[[  6 -12  11  19  35]
 [  4 -10  13  17  32]
 [  6 -13  13  23  37]
 [  5  -9  12  18  34]
 [  3  -8  11  16  32]]
:
[[  6 -12]
 [  4 -10]]

[[ -2 -17  -5 -28   1]
 [-33 -17  26  -7  33]]
:
[[ -2 -17]
 [-33 -17]]

[[  2  -8  -7   4   0]
 [  4  16  13  -7  -7]
 [  4  33  14 -12  -9]
 [-12  41   8  -7  10]]
:
[[ 2 -8]
 [ 4 16]]

[[  0  -1]
 [ -6  17]
 [ -1  10]
 [  0   1]
 [  3 -29]]
:
[[ 0 -1]
 [-6 17]]

[[ 29 -22   5  -5  11]
 [ -2   7  12 -15   4]
 [ 13  12  19  -2  16]
 [-16  -1  -6   1  20]]
:
[[ 29 -22]
 [ -2   7]]

[[-10   2  12  10]
 [-18   5   1  21]
 [-36   6  34  35]
 [-18  13  17  21]]
:
[[-10   2]
 [-18   5]]

[[ -7   6   0  -8   0]
 [  5  -8   1  12   3]
 [ -3  -2   0 -37  19]]
:
[[-7  6]
 [ 5 -8]]
---
[[-4 38 -1  5 10  6]
 [ 0  9  8  4 -1 12]]
:
[[-4 -1 10]
 [ 0  8 -1]]

[[  1   3  -5   7  -7   7   4 -15  -5   4   8 -17]
 [ 13  -6  15  18 -14   6  -4  15  14  22   0 -16]
 [ 22  -3   7   3  -5  27  15   9  -2   3   5  -6]
 [ -8   7  -1 -15   1  12   8   8   2 -10   7  18]
 [-15  19 -14  -8 -15  13  10 -17   3 -18   2   2]
 [ 11  -5  15  31 -10 -14  31   5   3   9 -30  -8]
 [ -1   7  -2  -5   7 -14 -15 -12  -2 -15 -26  18]]
:
[[  1  -5  -7   4  -5   8]
 [ 13  15 -14  -4  14   0]
 [ 22   7  -5  15  -2   5]
 [ -8  -1   1   8   2   7]
 [-15 -14 -15  10   3   2]
 [ 11  15 -10  31   3 -30]
 [ -1  -2   7 -15  -2 -26]]

[[ 11   9   9  17   6  10  14   4  18  -5  20  19   1 -24]
 [ -1   0   2 -13   4 -23   8 -30 -10  -2  14   3  -4  11]
 [-20   0  -2  -2   0   2 -21   3 -13  12  -9 -23 -11  21]
 [  2  11 -16 -13  10   2  -4  -3  -1   4  11  -4  -8  -5]
 [  6   2  -6   5  -6  -1  24  19  15   6  -7  14 -11  -2]]
:
[[ 11   9   6  14  18  20   1]
 [ -1   2   4   8 -10  14  -4]
 [-20  -2   0 -21 -13  -9 -11]
 [  2 -16  10  -4  -1  11  -8]
 [  6  -6  -6  24  15  -7 -11]]

[[  4   0   6 -20 -12 -30  -1  25   4   3   0  20  -4   8   1 -19]
 [  5  12   6  -6  -6  -8  14   8  -1  11 -11   5   4  17 -13  -8]
 [ -9 -12   3   2   3   0 -13  -5  -3 -14  13  -2  -3 -13   9   7]
 [ -6 -11  10   8   5  14 -11  -7  -1 -11  13 -12   2  23   8   6]
 [ -5 -11  -1  16  11  21 -12 -23  -1 -13  11 -21  -1 -15  12  22]
 [ -5  -3   4   0  -2   1  -4   1   2  -5  -2   0   1 -22  -4  -2]]
:
[[  4   6 -12  -1   4   0  -4   1]
 [  5   6  -6  14  -1 -11   4 -13]
 [ -9   3   3 -13  -3  13  -3   9]
 [ -6  10   5 -11  -1  13   2   8]
 [ -5  -1  11 -12  -1  11  -1  12]
 [ -5   4  -2  -4   2  -2   1  -4]]

[[-18 -14]
 [ 17  -5]
 [ -4 -12]
 [ -4   1]
 [  4 -16]
 [-24  12]
 [ -2  18]
 [  0  12]
 [  1   4]
 [-13 -34]]
:
[[-18]
 [ 17]
 [ -4]
 [ -4]
 [  4]
 [-24]
 [ -2]
 [  0]
 [  1]
 [-13]]

[[ -1 -17   3  31   3 -13  10  -9]
 [  5   8   0 -24  -1 -13 -28   7]
 [  9 -14  17   1 -20   1  10 -25]
 [  7 -22  -7  31   3  -1   2 -10]
 [ 12   1  -1   7  29 -11 -15  17]
 [ -2  16 -19  14  -4   8  14 -24]]
:
[[ -1   3   3  10]
 [  5   0  -1 -28]
 [  9  17 -20  10]
 [  7  -7   3   2]
 [ 12  -1  29 -15]
 [ -2 -19  -4  14]]

[[-19 -26  14  28  14 -10 -19  -4  11  11  18 -24  -5   1 -24]
 [ 17  17 -17 -30 -13  11  12  -2   1   7   1  16   3  -4  16]]
:
[[-19  14  14 -19  11  18  -5 -24]
 [ 17 -17 -13  12   1   1   3  16]]
